Where the symbols take the units:
pc: gu>dz, ra>dj, fi>rj
br: gu>br, ra>cr, fi>ld
ft: gu>fs, ra>jz, fi>ns
dj: gu>lj, ra>lb, fi>gh
mm: gu>qd, ra>tp, fi>rp
dc: gu>tt, ra>gd, fi>fh
lb: gu>tq, ra>rj, fi>hd
gm: gu>dn, ra>tl, fi>jh
nh: gu>pr, ra>bt, fi>jj
jh: gu>dn, ra>bl, fi>sl
ns: gu>jz, ra>tl, fi>jh
nb: gu>zl, ra>lc, fi>gz
tr: gu>fg, ra>bq, fi>sq
zc: gu>tn, ra>bc, fi>tt
fh: gu>gd, ra>fq, fi>dn
ph: gu>ph, ra>pn, fi>fs
qg: gu>tl, ra>zc, fi>mp
dz: gu>sm, ra>lj, fi>ms
fr: gu>rp, ra>nb, fi>lc
cc: gu>fq, ra>pb, fi>hd
pb: gu>rj, ra>pr, fi>mp
lt: gu>ld, ra>zs, fi>fg
bt: gu>fq, ra>rz, fi>hm
hn: gu>sq, ra>ft, fi>pn
bl: gu>fd, ra>gz, fi>hz
lj: gu>pc, ra>tq, fi>lb
rj: gu>mm, ra>tp, fi>gh
tn: gu>qg, ra>fq, fi>bc
fj: gu>nb, ra>tr, fi>hb
lc: gu>ns, ra>hb, fi>ph
gd: gu>gn, ra>hf, fi>fq
hd: gu>rj, ra>tz, fi>br
hf: gu>fh, ra>mp, fi>gm
bq: gu>hb, ra>hn, fi>fs
hm: gu>gh, ra>sm, fi>dz
tz: gu>tp, ra>qn, fi>cr
mp: gu>zc, ra>fc, fi>pb
pr: gu>lm, ra>cc, fi>bt
gn: gu>jh, ra>fh, fi>hf
ms: gu>bq, ra>dj, fi>pn
jz: gu>tc, ra>zl, fi>lc
zr: gu>tc, ra>rc, fi>zp
rc: gu>pn, ra>qd, fi>mm
zz: gu>bb, ra>ph, fi>zr
qd: gu>ft, ra>qf, fi>jt
gz: gu>sl, ra>tt, fi>dc
nq: gu>hm, ra>dz, fi>pc
pn: gu>zr, ra>tc, fi>qd
rp: gu>jt, ra>nb, fi>fj
ld: gu>cr, ra>fj, fi>zs
rz: gu>jj, ra>nq, fi>sm
qn: gu>br, ra>ld, fi>lt
tp: gu>hd, ra>jj, fi>qn
sq: gu>bq, ra>fs, fi>ft
fq: gu>hf, ra>gm, fi>jp
bc: gu>mp, ra>pb, fi>lm
hb: gu>tr, ra>sq, fi>hn
tl: gu>fh, ra>tn, fi>nq
tt: gu>hz, ra>gn, fi>gd
zl: gu>ns, ra>jh, fi>fd
tq: gu>dj, ra>zz, fi>rc
fc: gu>gh, ra>lm, fi>pr
jt: gu>qf, ra>fr, fi>nb
sl: gu>bl, ra>hz, fi>tt
qs: gu>sl, ra>mp, fi>jp
zs: gu>tg, ra>bb, fi>zz
sm: gu>nq, ra>pc, fi>ld
fg: gu>zs, ra>zz, fi>ms
tc: gu>ft, ra>ns, fi>hf
fd: gu>jh, ra>sl, fi>gz
tg: gu>lt, ra>fg, fi>bb
lm: gu>pb, ra>br, fi>gz
qf: gu>mm, ra>rp, fi>fr
fs: gu>lc, ra>gn, fi>jz
gh: gu>lb, ra>hd, fi>tp
bb: gu>fg, ra>ms, fi>ph
cr: gu>qn, ra>qf, fi>tg
zp: gu>rc, ra>mm, fi>qf
jj: gu>bt, ra>hm, fi>tq
dn: gu>bc, ra>jp, fi>tl
hz: gu>gz, ra>dc, fi>gn
jp: gu>gm, ra>qg, fi>tn

The rows follow the links: the fewer symbols apart two units are, the more alike their rows tend to be.

Each row is also shifted at random along 4 hidden directions that mean nothing.

Name the unit of each row.
[  -5  -36  -31   21  -14  -69   16  -26    3  -73    8   17   19    0  -16   51   30   18   66   46    2   58   23  -39  -19   35  -30   89    3  -19  -26  -25  -47  -50  -14   -6   -3    8  -41   55  -36   54  -40  -29   -8  -41  -19   -4  -67  -23   17  -13  -20  -11   -6  -26   11   -7   -1  -43    7   13]; unit lc
[ -19   25  -13   -8   22   45   32    9    4   -5  -17   -8   38  -42   22   -3  -14    6    1   21   59   -2  -22   16  -32   -3   32   -6  -46  -25    9   -7   -9  -59  -26   20   -9   59   14   -2    9   23   -2   46  -41    4   43  -21  -15  -22   23   14   30  -30   35   13   14   -5  -20   38    9    4]; unit gm
[  43  -10   21    6    7   21   15   23   -2   55  -20  -15  -50  -29  -22  -37  -47   32  -41  -16  -44  -23    6   15  -37    5  -29  -53   20   48   19  -14   53   67  -23   -7   33  -19   14  -37   -4  -18   33  -14  -23    4  -20   20   29   11   28   22  -20   59   31   11   -5  -17   26  -24   43   -2]; unit tp
[   2  -24  -37   23   41  -23   23    9   13   10   40   27   14    6  -42  -45   85   40   37   77   64   25   50   44   20   62  -57  -16   20  -21   36    1  -39   -7  -26   54   22   19  -59  -11  -42   26  -36   49    8   22   56  -39  -31  -87  -55   10    0   32  -16  -43   15  -32  -39  -26   -5   -8]; unit bc
[   3  -53   32  -17    4  -26    9  -19  -15  -44   -2  -22  -37  -13   15   32  -23  -44   16    8  -20    8  -32  -68   23   22   33   53  -15   19   -6   -3  -43   11   30  -24  -38    8   50   51  -12   -6    8  -38  -28  -16  -47  -44  -27  -10    6    8   -3  -37   -1   16   13   17   35  -45  -26   29]; unit sq
[   6    5   19   -6  -35   38   -4  -29  -29  -35  -33  -23  -31   -9   39    5  -50  -14   -6  -38   50   -9  -36  -25   -4  -11   48   51    5  -20  -31   -1   -4  -48    9   23  -42   37    2   25   40   12   10   61  -27   16   68    2    6   43   41  -15   56  -36   22    9   -6   15    5    8   -9    0]; unit gn
[ -28   19    0  -10   42   34   44   -2   94   18   -3   45   45  -47  -19    1   34  -10   -7   34   59  -21   20   38   -5  -31  -20  -31 -146    0   45  -21  -16  -47  -21   32   12   38   53  -38   13   -1   27   56  -22    7   64  -53  -10  -53  -38   12   -5  -19   33   52    7  -13  -36   16   -3   -8]; unit jp
[ -19  -41   14  -14   15  -42    8  -32  -13  -51   41  -16  -11    6   -3   20   27  -27   31   17  -20   -1  -13  -52   39   -3   -4   45    8   15   -3    9  -41   45    0  -33    8  -17   17   40  -53  -26   -8  -24   -6    9  -46  -12  -46  -22  -36   14  -23  -12   -3   -6   24  -16   15  -52  -41   19]; unit tr
[ -41    4   15   11    6   28   -2   -5   49  -34    9   23   28    3   57   76   40   25    1  -31   -8   -3   22  -63   11  -60   47   24  -97    8  -11  -33   53 -175    1    2  -24  -35   -9   24  -24   47   -7   -9    4   -6   26    3   -8   26  -60  -13   -2  -21   33   -3  -13    6   19    8  -20    9]; unit nb
[ -20   -8  -31   10  -19   -7    7  -23  -87  -34   -2  -43   20  -30    5  -45  -50  -33   17   17   94   33  -54   40   -6   13    1   30   94  -54   -6   24  -23  154   14   36  -21   75   50   37   19  -39  -23   49  -38   -4   78  -23   -4    7   79   11   66  -75   -8   14  -10   21  -15   -7   -6  -22]; unit fh
[  -6  -48  -25   26  -10  -97   38  -18   75   14   -3   47    9  -15  -39  -50   36   63   24   15  -26  -28   57   17  -67   41  -32   -7  -43    0   23   -7  -12 -180  -59   17   23    9 -102  -28  -49   99  -26  -38  -28   75  -14   21  -27   -5   30  -27  -51   58   31  -47    2  -38  -36  -60   54   29]; unit qn
[  26    9  -28   -2  -23  -75  -15  -40   27  -11    4   14    4   -7  -27  -15    1  -22    7    0  -36  -19   -2   72   17   29  -12   10  -57  -42  -23   23  -41   84   33  -32   11    9   80  -10   49  -44   30  -54   19   33  -33  -12  -32   -5  -20  -12  -23  -39  -40   25   -8   -4  -64   44  -16  -15]; unit zz
[  48    4    9  -19  -37    1    8   40  -12   42   14  -27  -44  -15   19  -57  -10  -24   -9  -40  -15   17  -21   40   38   28   16  -27   16  -12   -5   -5   -3   21    3  -23   -9  -28    5  -23   48  -21   39  -45  -16  -38  -34   16   34   37  -40   -9   17    4   20   14    8    6   17   21  -12  -18]; unit dj
[  10    6   13    3  -65   34  -27   -4  -40   -8   23  -16  -24   -1   24   23  -11   -2    7  -41   52   -7  -26  -27   23   12   13   16   47   12  -46   18   28   57    7   18  -10    9   21   29    2  -36   -1   52   11   22   62   48  -10   66  -18  -17   36    0  -13   13  -12   13   -2    2  -15    3]; unit sl
[ -14   -5   -3    0   -9 -102   -2  -56   31   -1   -7   10   31    4   13   -6    5    6    6    2  -26  -56    6   10    0   -6   21   -4  -29  -28    0   26  -19  -76   17  -29  -23  -10  -13    0    6   36   -9  -47    8   83  -42   -6  -17    9   -3  -16  -13  -30  -16   -5    3   14  -59   25  -16    4]; unit tg
[  68  -11  -23   15  -36  -53   17   36   -8   27   23  -16  -50  -25  -15  -70    6   17   -6  -15  -30   46  -16   61   14   71  -16  -25   21  -18   -3   -5  -40   23  -27    2   -1   -8  -14  -26   45   -2   11  -23  -42  -22  -23   16    5   14  -16  -27  -22   23   20   -5  -16   -8   -3  -13  -24   -4]; unit lb
[   3   17   30   -2  -37   91  -14    5  -15   -4   -1   -8  -15    0  -19   63   -4   13  -14  -89   27  -35  -10  -47    8  -32  -22    7   16   47  -52   16   62   64   12   27   23  -17   26    1   -1  -19   18   66   14    5   36   72   -3   62  -30  -15   12   50  -11    0   -8    7    4    1   13  -21]; unit fd
[ -55    2   29   -4  -48    0  -13    9  -41   27    5  -25   37  -11   64  -71  -15  -40  -50  -24  -39   14  -62   34   32  -50   77  -41   15  -12    7  -16  -19  -37   37  -48  -44    6    6   -8   -5   -6  -31  -40  -12  -28  -25  -14   67   53   15   -9   20  -83    3   21  -25   25   24    9  -43   10]; unit sm
[  36  -24    8  -14   64   25    3   20  114   43   10   56  -10    7  -65   -6   54   35  -13   54   21  -21   71   15  -19   40  -60  -36 -101   49   62  -12    7  -35  -24   42   61    1   -5  -63  -35   22   45   38   55    7   31  -14   -5  -60  -57   10  -28   79  -21   -4    2  -38  -17  -11   17    1]; unit pb
[ -13   30   -3  -19   52   85   15   22   51   37  -35   28   31  -14  -11   17    6   -3    4    5   47  -20   13    8  -62  -41  -16  -32  -53   38   40  -16   19  -41  -48   31   39   24   12  -34    2   14   18   77    7   -2   40  -20   15  -35   20   11   10   38   28    2   26  -11  -23   27   43  -17]; unit fq
[  41   43  -32   21    3  -24  -28   27  -24  -13   -2   -5  -28    6   18    9  -44   23   12   -4  -39   31    2   33   -6   33    3   17   19  -36   -5  -12   37    0   19  -22    3   -1   -5   16   83   -3    6  -37   27  -41   -2  -13    3  -14   38   12  -12   14  -30  -13  -14   11  -13   59    8  -19]; unit rc
[  30   15   -2   -7   13   11  -14  -23   -5  -33  -30    0  -24    2   29   40  -72    0   15   18  -15   23   -6  -21  -70   26   42   36   -7  -28  -19  -18  -26  -95   14  -10  -27   34  -24   37   43   40    0  -17   -9  -18  -12   -4  -10  -19   87    9    7    3    3  -22   13   20   20   16   33   -5]; unit tc
[ -48   -8  -39   57   -4  -38    8    0   -1  -53   25   26   51   32   -1   44   94   70   48   26   -5   64   34   -8   -1    9  -19   56   32  -41   -9  -28   22 -139  -23   46   -9  -14  -98   43  -41   76  -84  -17  -20  -31   16    8  -46  -13  -20  -13  -23   15    2  -60  -20   -9   -9   -6  -21    7]; unit jt
[  10    1   -4  -22   16   43    2   -9   37  -25  -41   22  -17  -26  -57   83  -18    5   33   -5   -1   16   24  -54  -75   11  -49   56  -23   34   -8   -6    1   62  -39  -13   60   18   27   20  -25   -7   12    7   21  -40  -22   14  -48    6   47   -1  -25   64    7   11   25  -26   10  -22   63   11]; unit jz
[ -47  -14   -9   -6   -3   10  -12   34   92   31  -39   83   49   40  -39  -46   38    7    4   25   19   11   57   28  -53  -27  -15  -43 -103   11   23  -38  -39 -119   14   15   16   20  -22  -68  -43   63   -5   10   43  -42    1    4    2   -9    7  -21  -33    8  -33   17   13  -28    2  -45   43   17]; unit bt
[  16   37   -3  -25  -10   96    4   -4    3    4  -32   -6   14  -19   -3   32  -11  -12   -9  -26   68  -33    9  -15  -40  -27  -11  -10    4    8  -10    5   20    9  -25   27   33   31    5   -6    7    2    0   82   -4   37   60   41  -20   10   30  -11   15   46   11   -1   15  -10  -17   17   38  -12]; unit gd
[  18   -9    0    9  -74   23  -11  -31  -30  -12    3  -12  -27    6    0    7   -5    1   11  -45   46   -2  -15  -20    6    6   -3   26    9    5  -64    8   11   74   13   37  -14   19   45   19   22  -19   -2   65   14   17   52   48   -8   51    4  -34   23  -19  -17   15  -14    7   -6  -14  -38    1]; unit hz
[  30  -58   -7  -28   19  -30   17  -10   60  -47   -5   42   -9    1  -17   64   17  -14   34   26   -2   21   35  -60  -21   30   10   41  -93   -9  -17  -33  -39  -82  -22  -35   17    7    6   18  -23   48   29  -28  -12  -37  -50  -31  -63  -34  -16  -14  -24   16   18   -4   30   -7   12  -49    4   28]; unit hn
[ -46   40   16  -10   55   76   -2   10   68   -9   11   14   47  -18  -11   92   55   29  -21  -32  -42  -18   13  -52   15  -96   -2   -2  -80   52   20  -23  124  -19  -20    7   25  -75   24   -8  -27   -3   10   -5   41  -40    0   34    5   -1  -68    9  -44   41   13   19   -5   -3   28   35   17  -15]; unit rp
[ -13   17   -1  -14   -3  -43    9  -35   63    7   13   45   13   -1  -39   38   48    0   15   10  -39  -74   19    3  -17   -8  -40    3  -59    4   -7   21  -18  -26   -4  -32   32  -42   -5  -14    7   -2    9  -36   39   65  -62   28  -29    0  -43  -10  -38   44  -15   11   15  -15  -63   26    8  -10]; unit fg

From each start, follow one symbol. Which unit do you reach?
Answer with the unit's name.
start [ -10   33   -8  -17   49   70   31   -6   38   13  -45   13   24  -17  -30   36  -22    0   -1    8   55  -17   25    6  -58   -8  -10   -2  -45   13   10   -8   -9  -51  -33   21   28   59  -10  -18   20   29    6   83    2    1   44   -2  -14  -13   38    1   13   29   23    8   13  -15  -22   30   42  -18]
fi -> gm
start [  69   -7  -51   19  -63  -70    3   32  -24   -6   17   -8  -23  -12   -8  -84   -4   -9   13   20  -24   56  -23   83   39   97   -5    5   19  -45  -23  -11  -51   48   13  -23  -19   18    0   -9   50  -14    9  -45  -17  -40  -39    1   -6   28    7  -25  -19  -28   -2   -7   -3    3  -28   16  -45   -4]
fi -> rc
start [  33   33   -4  -27   -7  -41  -31  -21  -31  -46    1   15   -9   31   21   58  -22  -27   17   13  -38   -6   27  -12  -14   26    9   39   22  -24   -3   -2  -35  -41   21  -49  -15  -20  -30   39   46   15  -14  -49   26   25  -57  -23  -18   10    9    9  -15   14  -38  -29   15   15  -32   38    3  -14]
ra -> pn
start [  -6    2   15   -9   12   34    4  -17   -7  -48  -41   -7    6   -6   33   49  -43  -16   18    3    6   18  -16  -47  -51   -6   39   49  -23   -8  -22  -16   -7  -59    1   -2  -18   40  -11   50    0   20  -12    5  -25  -21    8  -15  -24    3   65    5   19   -8   11   -5    5    8   24  -13   30   11]
ra -> tl
start [ -47  -23   26   17    6   -2   -5  -28  -62  -35   25  -55    8  -10   47   42    8   -6    5    4  -30    1  -28  -78   67  -50   46   36   36   11  -18    4   19   -8   24  -21  -38  -28   15   51  -40    0  -18  -39  -34    6  -18  -29    7    1  -31   19    4  -71    0  -12  -17   38   40  -16  -57    8]
ra -> tr
start [  11   14  -20  -25  -24  -69   -6   -6  -39  -12   18    5  -15   17   17  -17   24  -19   22   -2  -31    1   -8   30   34   46   13   27   33  -47  -11    2  -77  -47   15  -48  -24  -24  -36   20   27   35  -11  -58   -5   25  -71   -6   -6   14  -36  -21  -20   -3  -11  -27   10    1  -25   13  -34   -9]
ra -> dj
start [  13   19   40  -50   41   57    2    1   42  -30  -36   -5  -26  -19  -14  117  -29  -45   -8  -23  -30  -30   -7  -92  -38  -54  -31   32  -48   55   -3    1   16   67  -23  -47   40  -33   70   10    5  -44   45    1   29  -11  -36  -10   -7    0    7   16  -17   40   22   47   31   -1   39  -13   36    3]
ra -> gn
start [  30  -15   12   17   55   37  -24   26  -60   32   -4  -18  -40   33   31  -46  -38    7  -28   24   19   -7    6  -16  -14    8   23  -40   95   21   54   16   25  -54   31   14  -26   -6  -71   -2   -8   23  -22   25   12   14   26  -37   53  -43   34   45   25   30  -24  -25    8    5   41  -20   11   10]
ra -> pb
start [   6   46    1   17   15   32   14    4   19  -21  -25   -6    9   -9   -4   73  -20   13  -13    3  -52   27  -10   -2  -19  -16   13   36  -57   13  -15  -17   73   34   10    5    5  -16   57   11   35   -8   35  -50   40  -50  -28  -20  -19   -4    3   13  -26   -3   -9   34  -18    4   -1   60   16  -14]
fi -> jt
start [   9  -10   29  -22   64   49  -62   32  -34   44   -9   -3  -33   48   25  -38  -13   -2  -41    7   10   -2   30  -17   -1  -20   21  -53   73   19   54   -1   20   17   62   -8   -6   -7  -22  -18  -21   -8   -6   20   62  -11   10  -25   46  -20    1   52   17   29  -42    4   10    8   39  -16   11    5]
ra -> cc
start [  25   -2   28  -18   30   21   10  -24   37  -37  -40    2  -28  -16   -4   74  -41  -27   23   -4  -25   12   -1  -66  -41    1   24   38  -50   19  -10  -10    3  -42   -3  -24    0   18   30   31   14   21   27  -22  -10  -24  -23  -13  -29  -14   28    7  -12   10   17    8    8    3   37  -22   29   18]
ra -> jz
start [ -48  -13   28   10   -6  -43  -15  -41  -59   -3  -22  -45   19    4   78  -28  -31    3  -34   -6  -44  -56  -47  -17   13  -55   94  -11   21   -3   13   46   35  -57   20  -47  -69  -14  -10    0  -19   14  -24  -58  -44   75  -24  -14   37   13   38  -10    8  -62   14   -8  -11   44   -2  -23  -17   22]
gu -> cr
start [   3  -14    5   -3  -41  -10   14   38   37   28   -4    0   13  -25   40  -69  -24  -31  -38  -29  -22   36  -29   51   47   -2   69  -48  -85  -13    3  -35  -40 -101    1  -35  -52  -10   23  -46   53   23   26  -43  -44  -48  -34   -4   28   35  -32  -36    4  -72   35   41  -10   19   19   18  -63   20]
fi -> rj
start [  -2   34   16   -1   40   64  -13  -10  -38   12   13  -18  -13   12   15   23   -3  -13  -27  -12   50  -26  -10   -3   55  -13   16  -15   42   11   22    8   31   37    9   27    1  -15   21    9   22  -25    8   78   10   20   73  -21   17  -12  -53   26   38   15    6    6    4   15   -3   41  -18   -4]
fi -> jp
start [ -33   35    4   -8   36   64   17    4  -32   -2  -18  -31   42  -21   37    5   -8  -11  -27   19   51  -12  -35   20  -13  -42   30    8   27  -21   33  -24   -5  -46  -18    4  -29   13  -22    8   20   13  -40   43  -33  -11   30  -36   19  -24   30   27   48  -25   40  -18    9   19  -10   36    1    0]
gu -> fh
start [   9   28  -31  -13   -7  -70   -1  -31   -4   -8   23   10   33   19  -46   -4   25  -10   11   19  -36  -47   20   27   13   18  -30   20   10  -25  -13   23  -42   61    6  -24   27  -29    0    8   25  -15  -13  -45   29   57  -38   23  -19    7  -15  -11  -31   19  -27  -14   10  -15  -65   29   11  -25]
ra -> ms
start [ -32  -10   25   -8  -32   -9  -14   43  -52   39   -8  -35   38    4    1  -92  -38  -46  -49  -11  -16   35  -38   57   17  -39   -4  -61   42    6    3   -3  -17  170   32  -25  -13   22   64  -32  -10  -67   -5  -36    6  -46  -31    5   38   29   27    6   19  -81  -16   33    0   19   37   -6  -20   -1]
ra -> sm
start [ -54    1  -13  -14  -10   34  -18   55  -25   36  -24  -20   39   33  -14  -34   23   -2    1  -22    0   26   24   21  -39  -52  -11  -39   79    6    2   -5  -16  -35  -13  -27   13   -6  -96  -15  -57   28  -62   -6   33  -33  -43   46   18   24   20  -15   -2   27  -14  -45   18   -9   18  -10   52  -14]
gu -> jj
start [  23   70   -9   18   22   31  -13    2   -4   -8  -24    3    7    4   11   42  -45   13  -14   -3  -53    2  -13    8   -7  -16    5   10  -15  -12   11  -11   89   32    2    2  -10  -16   58   24   72  -29   37  -41   20  -35    6   -4   12  -11   11   17   -8   21    0   27  -34   22  -19   69   17  -33]
ra -> mm
